Each row has a hidden value; after the row comes its group, the name of the range that the value falls in. Each part has its own.
[  84  -73  -59 -104  110   80  155   70  312    3  237  -37   -3   44
   60  150  -35   50  150  -77  -47  253  145  105   33  258  110 -118
 -127   53  -63  -11 -125  284 -212   34 -112  204   44 -237  198  -32
    0 -150   31  238  -61   88    9  218  243  157   97 -117]
Fada
[  92   59 -212  122  -37 -133 -169 -220 -267  -98  -78   72   34  174
   69 -166  101 -107  -56  284  -82 -140   85    4  -49    0 -113    4
   68  -48  192   17  135   12  -93 -113  170  217   73  243   70   32
  -44    4   11  -84  -36  120   78   23 -333  147  259   55]
Fada
[  15   15  118  -82    1  -44  109  -59  137   13  178  -17   60  110
   32  -22   87    1   -1   22   55   51  208   14 -153  125  118    2
 -197  157  -92  195  164  110 -111  -10 -305  -92  -62 -174  306  -83
    1  -73  110   37  -32  -50  172  329  275  -44   37  -64]
gotus
[ 174   99   37  -34 -101 -210 -168  -83   16   44 -215  208    9  -47
  213   -2  198   92  161   83  -70   35    0  -86  102 -186 -137   58
  119  -72  203 -176 -176 -243    9 -162  160   89   32   83   32  174
   87  184 -219   16  173 -101 -193 -158  -86  -26  169  -45]
dok
[ -35 -120 -135  114  133 -141  -16 -104  -91  100  -44 -116   -8  118
  256   54   79  125 -193   60 -177   66  183   29 -404   73  -10   -5
  144 -235  178 -196 -212   -8 -274 -367   11  184  -74   56   91 -190
  112  -83  175  159 -171  112  240  247  -44   29  386   -2]
Bivo
[ 304   63  -86 -177  -29 -126  -67  -45  -43   90 -179  282  -74  128
  179   25   -6   -3  131 -223 -187 -500 -159  -87   10  201 -224  -20
   12  -39    8  140 -165  -23  -24 -216  -46 -139  -71  359  126    6
  145    0 -482  168   16 -168 -251 -152  -67   23  206   -1]
dud
[ 245   80  242 -163   36 -110 -176  -49  114  260 -147  149  191  156
  -53   26   12 -288  138 -378   -5   37  -93  -80  -38  172 -121    3
 -293   14  155   95 -332   82  234 -162  -24  -15 -243   49  168  -93
  265 -139    5  185  202 -118 -415 -127   98   85   92  176]
Bivo
[  57 -215  166   46 -304 -196  -88 -159  -82   19  101    9  214  177
  166   17   15   22    3  274   30 -100  125  -14  -41   15   73 -182
 -141  329  -25  290  132 -270  -37  -79   61  -43  -34  138   25 -284
  173 -346 -120   67   24  -18  120  -77 -232 -143   90 -262]
dok
[ 105   13  270   60 -200 -499 -178 -356 -111  144  -79   75  174  264
  -13 -121   50 -155   -8  113  105 -118  114 -152 -143  -41 -204   47
 -109   98  246  315   44 -182  196 -318   96   -7 -267  117  126 -149
  310 -183  142 -151  189  -26 -260  -83 -228  -47  176   69]
dud
[ 202  196 -214   33  -20  -63  168    2    6 -111    7   85  -19  135
  280   25   68   76  319   53  -42 -200  -18   29  111   23 -327   -9
   70   83  -59  277   82  218 -131  -71   28  202   47  225   34  125
   93  -71 -416   51  -13   34 -185   43 -185  231  125  -97]
gotus
[ 279  125    2  -82 -151   70   67   77  263 -118   56  193  165   95
   48   -9 -115 -128  296  -52   21 -270  -85  -28  218  162 -130 -152
 -213  225 -213  278   28   96   -6  129  -83   94  126  344   75   58
   14  -62 -432    7  -56  -52 -306 -146  -98   10  -26 -133]
dok
[ 248  195  -41 -106  167  -22  -96 -167  203  -43  -11   58  -67   94
   30  -13  -29  -23  125 -115 -190  -75 -101   60  -50   20   56   84
   57  -96  247  -77  -21  156  -96 -170   16  182 -129  147    7  106
  125  -13   36  122   74   81 -236  -78   51  -18  193   82]
Bivo
[ 174    4  207   47   14 -150 -249  -58 -116  156 -154  118  106  171
  192   25   45 -161  -26  -37  -84   57  -64  -83  -74  -96 -217  -10
  -90   16  172 -157 -297 -128  148 -426   15  -86 -229  312  134 -119
  392 -110 -146   33  254  -51 -137 -131  -78  -23  356   49]
Fada
[  59  -13  -61   41   38  122 -198   60   -2  114  186 -202    6   47
   98  118  161  109   23  -89 -209  301  -56  161  101  -25  240  116
  -13  -15  141 -139  -17  -16 -131  -56  124  232 -170  -87   61 -113
  124  -72  -10  262  123    0  182  228  187   28   53  -65]
Nusa
[ 197   63  339 -187 -189   91 -192  -20   58    3 -153  236  124   96
  -16 -150  -78 -320   18   19  191 -139 -234   -1  -66 -308  -77  -37
 -236  218    7  -42  105   19  272  -73    7 -332 -121  212   87   -6
  184 -108   54  119  234  -58 -130 -338 -190 -153   31  168]
dud
[ -17  -28   82  -90  -15  162  225   -5  213  -97   65   -8   46  -72
  -15 -146  -25 -135   97   80  259  250  179  158 -240 -129  181  -13
  -88   48  -83  -60  192  355 -144  294   17  113  119 -273   59   69
 -210   65  471  238 -141  184  180   56 -119  202 -122   85]
Buset
[ -53  -24  340 -211 -101  203   19  159  203  155  124    4   50 -100
  -13  -36   78  -35  -48  -69  257  401   67   26 -143 -287   38  -30
 -284  134 -158 -178   26  160  144   50 -113 -128  -89 -441  287    2
   -5    8  530  188   68   11  216  117  188  -28 -154  138]
Nusa
[  80   34 -184  105  -41  126  -97  154 -269    0   32   39 -118  134
  132  -93   66  -50  -75   11 -189  -83 -181  122  102  -25 -179   22
   19  -62  -70 -191   42   60  -82 -156   53   33  -67  241  258   66
   66   76 -186  101  -16  -17  282  176  -93   93  238   54]
dok
[ 187  242  -20  -90   25  131    3   18   66  -65  102  173  -70   75
  151  -79  -22   51  112  -34 -124 -223  -73  -28    5  -73 -272 -102
  -73  142 -147   46  113  166   13 -170 -179   38  -49  234  191  200
   65  -14  -38  -55  -43   90   11  -35   -8  -45  126   33]
Voli
[ 119  -24  332 -138 -255 -230 -180  -91  163  134  -21  230  338   87
   -1   30   85  -95  102   37   78   64  184 -205   86  147  -68 -195
 -369  291    5  208 -187 -305  171  -60 -135  -62   16  -81  227  -67
   95 -142  -84  -95  121 -155 -222  -70  133 -164   47 -118]
Bivo
[  67   84 -184   57   24  170   24  -87  -27 -188  266 -157  -84   94
  166  -52  -32  147   56  113 -207   -5   36  252  -81  -52  245   57
  164   94   34    5  346  131 -386   12   54  218  -65  127 -112   26
   -4  -61   27  206 -107  241  347  150  -84   61  108 -133]
dud
[  67   68   33   16   55    7 -220 -136  168  -37 -136    8  247    2
  148  -54  133  -43  -58  143  -36  260  226   47 -283  -93  316  -35
   68  -47  238 -345 -118 -152 -164 -110  -30   84  138  123  -82  -35
   -9   -3  134  126   13   77  168   -8   69 -154  244 -118]
gotus
[ 176   -2  245 -110 -303  -35  237   51  297  -44  -51  296   59    3
   62 -219 -204 -154  271  -96  254 -345  -55   46 -116  -83  -94 -149
  -59  218 -332  160  181   68   60  131  -91 -274   47  247   89  128
   27   12  -80  176  -91  -48  -56 -303 -231 -120 -101  -84]
bak
[  49   67  163 -178  -76   33   35   39  -62  103   80  -27    2   -5
  255   53   64  181  -89    7   42  310  152  -56 -132 -212 -199  -61
  -67   48  -60 -136 -169   54  -69 -243   11   53  -99 -169   66  -32
  160   -6  227  148   -8  127  108   38  -80  184  117  -19]
gotus
[  -8 -318   61 -162   15  255   16   62  258   -7  430  -60 -235 -174
   47  223    4  307  143  110 -223  335  -52  191  231  -57  358 -128
 -134  190  -11 -167  103   60 -198  217  123  302  -50 -572  171   38
 -108 -124  323  310    6  128  253   50  201  -86 -121  -89]
Voli
[ 202  167  -81   63  299   17 -234 -137 -452   79  199   -5 -114  221
  327  191  305  136  126    5 -476  -23  -25  -96  223   81 -266   94
 -183  231  153  295   15   58    0 -327 -143  209 -355  169  260  -56
  294 -143 -369 -137  281   -6    5  220  153  222  263   13]
bak
[ 155   64   24 -277  -59  229  -71   23  101  -40 -131  127    4  -47
   18  -33  122  -75   99  -56   29 -224 -219   81  -42 -133  216  121
 -148   64   33   72  216   88  -29  248  -10 -141   28  -60   53   19
 -154   74  -65  293   33 -172  -21  -44   35  -91 -177  141]
dok
[  69   76   25   97   -9    2  149   30  106  -53  -25  186   26   -1
  117 -162  -20 -119  255  -40   16  -12   92   66  -96   -4 -149  -45
    4   46 -106  -33   28  139  -82   62  -64  116   39  102  152  244
  -60  152   32   38  -97   95   63    5  -92  113   87   36]
Bivo
[ 119  -51 -122  105   70   60 -151  -10 -305   73  112   41 -190   79
  242   78  103  153  121  -62 -464 -186 -211   66  141   22 -131   42
    7   48   79   42   19  -80 -109 -152  118  246 -263  166  141   37
  132   -9 -204  103   26   15  137   43  -79   39  161   50]
bak
[ 204   54  305 -205 -207  133 -100  -46 -164  109  114  157  -97  -42
   66 -107  -77   18  211 -216 -118  -72 -222   46  119 -247  -97  -11
 -145  264  -62  119  144  -20  126   78  232   56 -326   -3  -50  140
  135   36  205  238   96  107  -31 -406 -316  114 -192  124]
bak
[  81   68  137  -35 -272 -306   92  -28  306   82  -50   61  172   92
   -8  -56   40  -33  106   14  285  -92   84 -108  -56  -31 -187   14
  -92    2  -55  235   10  -26   97  -83  -19    6   17  -14  186  -36
   93  -29  -18  -50   -6 -142 -287   80  -27 -104  -30  -32]
Voli
[ 128   68  -69 -106   79   45   12 -138  204  -97   84   -2  -96   65
    3  -29  -46   31   82    6 -115 -113  -73  132 -113   -7  160   58
   36  -29  150    8  182  190 -182  -13   21  160  -72  -29   30   62
  -14  -58  176  177  -49  107  -29   31   16  -59   75   75]
Fada
[ -30  -60    7 -266  -77  140  321  203   79  102  256 -220 -160  -16
  133  113  -42  243 -251  -38  222  238  121  -20 -179 -117 -204  -16
 -117 -126 -297  -43  -76  405 -171 -126  -17   88  -38 -356  222 -202
   27   11  369  233 -248  114  144  318  -67  313  -43   53]
Voli
[   4 -204  202   53 -213 -285  -12  -63 -148  212  122   17   -3  120
  112   -9   75   34  -47  103  110  102  145  -85   -9  -52 -216  -75
 -117  119  -76  119  -26  -85  124 -226   69  -39 -175  -90  305 -171
  229 -140  121    2  102  -31   99   65 -139   75  103  -65]
Nusa
[ -30 -154   49  175   40 -181   -5 -101  -50  138  200 -188  -55   94
  111   35  -56  112 -104   26 -167  376  159   58 -146    6  -81  -38
   67 -157  159 -226 -229   17 -165 -326  221  451 -234 -102   93  -99
  226  -76  447   85  -87  273  121  123 -158  159  289   12]
gotus
[ 167   90  173 -206  -75 -192 -160 -236  255   17 -130  125  161  -16
   53  -16  219   14  107  101  113   62  177  -68  -82  -83  299   71
  -34   84  216   37   56 -171    0   17  -71 -128   75  -87   24  -21
    1   13  -36   88  204 -161 -138  -70  177 -180    3 -134]
bak
[ 204   19    7   45  -80 -112  -81  -32 -152   12  -66  124 -129  122
  216  -72  -58   13  -45   15 -161 -249 -157  -13  -10 -113 -230    7
  122  -76    4 -148  -69  -94  -42 -344   88  -43 -144  464   93    5
  256   69 -242   42   33  -11   -9 -153 -270  -25  306  -25]
dok
[ 139    6  -97 -171  115  106   22 -196  239 -115  284   23 -190  -95
   -9  -12  -37  244  111  -28 -317  -82  107   98   -9  170  411   -9
   51   17   50   -9  206   57 -355  179  -48  307   16 -124   36  139
 -231  135  221  139 -205  154  148   26  148  -66  -37  -98]
bak
[ 153 -151  208  136  -16 -175 -244 -172 -153  108 -194   34  145  253
   51  -41   -9 -362  -40   75   15 -107 -192   11 -152 -116  -58   48
 -149   27  266   32  -60  -40  200 -256  175  -55 -269  361   74 -289
  362 -260  -15   95  247  -57 -181 -202 -312  -55  245  161]
Buset
[ 176  234  136   11  -16 -157 -147 -140   47   -4  -24  137   75  187
  -51 -120  131 -205  182    5   -4  -47  -77   -7  112  -44 -110  127
 -155  133  167  169  163   38  159 -106  -87  -18 -181   73  250  139
  164  -22  -76 -115  277 -103 -215   63  122  -57  106  111]
Buset
[ 120  -11  -89  112   76  -29  -49 -112 -466  -64  -15  155 -281  102
  256  -87   95   16    8  187 -260 -293 -128  -15   30 -153 -313   90
   48   18   42   20  164   43  -66 -194   70   59 -179  288  221   99
   85  153 -156  -90   44   46  152  -13 -324  168  253  148]
Buset
[  52   35 -332   99  148  199   10   79  -30  -94   95  -86  -75   81
  169   17   15   79  -72   54 -257  -57  -31  120  -91   85  -34  -26
   66 -158   -3 -175  -14  191 -302 -110    5  337   63  191  112    6
  -71   19  -18  103 -248  148  228  252  -51   80  244   26]
dok
[ 182   35  162 -147  -43  -38  133  -16  299  -15   -2    3  -18   97
 -208 -148 -176 -279  -74 -218  178 -207  -95   34 -157  102  180  210
 -139 -164  -74   55   96  221  -69   71 -134 -161 -115  180  204 -125
   23  220   29  116  -74 -145 -200   91   42  -16  -38  135]
Bivo
[  55  -34  121   22  -15 -180 -129 -106   72  157   54 -177  132  144
   30   74  -13    9 -174  -86  -82  169   92  -47 -195   72   52   85
  -72 -157  199  -57 -242 -101 -111 -300   60  217 -224   42   52 -266
  233  -54  172   65  -32   32 -103  163   23  -19  203   27]
Fada
[ 235   -9   25 -128   23  -16 -156  -95 -207   92 -124  144 -185  114
  -30 -124  -23 -176  -67 -209 -183 -334 -279   40  -37   38   12  164
  -33 -144  119  -49   23   51   11 -102   91 -124 -248  255  169  -33
  104  148  -64  209   66 -119  -56 -118 -142   59  123  221]
Buset
[  27 -166   89  -15   10  -73  -51  -79  -76   92   35 -185  -30  170
   56   41   70  -87 -223  146  124  145  -31   64 -187 -161   72  109
  -90  -69  140  -48   53  162    4 -212   99  -50 -190  -58  174 -340
  229 -202  215  189  133  -19   81  155 -102   57  150   89]
bak
[ 136    9  135   65 -235 -180 -114 -194  201  -48 -134  164  316  177
  -71 -201  -72 -320  222  114  164 -133   -3   91 -106   -8   67 -132
  -86  195  140  169  155  -48  111   59  137   35   44  197  -47   16
   74 -277   87  105   68   45 -164 -264 -262 -152   59  -21]
Bivo
[ 136  121    3   18  320  -11  -61 -164  325    5  -75  115   16 -137
  190    3   87   69  191  -37 -156  262  249  -36 -242  -63   88  -35
  134 -153  225 -365 -264   86 -124 -131  -52  361   73   49   -4  204
  -35  157  279   26  -20  209  -70 -115  102   10  221    7]
Voli
[  86  163   39   95  -25  -62  129  -50   -2  -71  -71  280   -1   12
  103 -273   60 -154  230   58   95 -148  135  -34 -104  -89 -285  -33
  -20   91 -149   67  171  154   48   43 -134   22   68  172  254  311
 -103  219   62 -146  -62   63   68  -24 -157  110   64   87]
bak
[ 211   49  212  -55 -246 -342  -24 -152  371   95  -50  197  162   96
   -7  -50  -67  -31  341 -145   24 -173  -33  -15   38   90  -38  -84
  -28  126   90  227  -43 -179   92  -76   68   58 -100   74   24   90
  197 -160  -80  105   88  -86 -387 -241  -19 -226   19 -114]
dok
[  74  -95 -203    5  161  140  232  146    2  -19  198  -81 -209   61
  237  129  -18  144  -25  -34 -152  -78    6   57  -55  141 -108   -8
  -17  -89 -203   -6  -46  308 -282 -107 -132  141  -28   94  261 -114
   27   22 -166  148 -198   39  171  303   29  196  167  -42]
bak
[  55   88  -67 -217 -161  372  162  114  482 -230  319 -139   12  -99
  -65  -28 -171  136  141   -3   47  161  -27  300   21  -81  428  -23
    4  101 -122  -76  317  233 -373  369   84  257  141 -249 -158  129
 -236    9  254  372 -234  215  163   78   47  -36 -226 -108]
dud
[ 122  113  134 -276 -291  164  128   55  134 -125   31   74   12  -56
   26  -95  -46   11   98   33  200 -152 -111   50    7 -247   33   74
 -125  150 -164  171  295   96  -90  256   61  -69   35  -70  -39   69
 -118  143   14  184  -84  -26  -57  -86 -203   30 -253   50]
Bivo
[  52 -242 -196   60  183   74 -146 -141  -65  -48  120  -96  -65  205
  111   91   33  -29  -97  257 -226   50  -50  214 -108   88  228 -136
  -13   38  235 -133   83  175 -167 -168   94  155  -36   -1  130 -211
  102 -448  150  276   44  148  276   94  -38  -40  337  -30]
gotus
[ -87 -215   59  121 -108   64  149    8 -176  -75  197   95  -39  -89
  236   21  147  133  236  280  -89   35  162   20   84  -65  -55  -73
 -172  316 -171  238  233  -65 -170  282    4  226   32 -226  206   86
 -200   94   -2  -41 -117   61  314  138 -144  122 -109  -52]
gotus
[ 116   45  398 -100 -216  -78  -68  -57   77   84 -117  260  168  -22
   36 -165   28 -209  241  -45  189  150   40   -7  -35 -220  -70  -53
 -170  241    9   -3    2  -77  202   66   53 -127  -89  -75   71  157
   93   30  172  118  197   -6  -87 -287 -131   15  -53   61]
Bivo
[ 144  -84  118   73  -93  -14 -196 -108  -82   26   67  -53   34   90
   18  -17  -71  -82   36  -54 -210  -67 -161   86   38  -27  180  122
  -52   26  166   22   43 -167 -101  -11  224  191 -254  245  -72 -131
  153   28  -54  137   47   23  -45 -113 -202  -30   48   32]
Fada
[  15 -144  172  125  -81 -354  -93 -117   16  174 -254   55   95   23
   26  -61  202 -182   74   51  150  218   75   -4 -111 -117   33  185
   17 -179  285 -127 -155 -139   77  -59  204   40  -88 -123  164  -58
  103  128   93  100  201 -160 -127   40  -71   42  107  105]
gotus
[ 199  142   23 -178 -102   65  -78  -48  217  -66 -109  134   22   31
  -15 -145  -47 -115  107  -89   41 -149 -139  138  -88 -104  183   64
   63  -13   86 -109  139   64  -66   44   50 -115   10  133  -44  115
   -3   42  -10  281   47  -21  -51 -154  -38 -101   27   33]
dud
[ 207  233  -83   39 -188   98  -14   20 -151  -94  209   69  -88  171
   35 -179 -174  -40  205  -96 -168 -204 -226  141  234  -53 -309  -25
   14  153 -105  153  239  164  -43  -50  210  263 -191  305   -7  243
  135  -13  -70   56  -40  221  -33 -130 -363  210   53   55]
dud
[ 238  296   88 -204    2  226  -49  137  322   19  -58   84  -11  -11
  -48 -141  -85 -155  182 -393   -9  152 -249  230   -9 -136  124  104
   44  -97   53 -344  -45  228  -16    5   47  -25 -120   47  -21  261
  102  123  110  410  108   29  -94 -128  128   12   17  118]
Buset
[ 115  125  118 -117  252  221 -318 -151   79   25   41   96  129  -47
   97   49  222   -1  148  -50 -316  269   95   41  -66    0  331  -20
 -193  192  269 -143  -34  -63  -55   41 -150  175  -80 -153   55  108
  -55  -39  208  118  150   76  135   -2  346 -114   77   44]
gotus
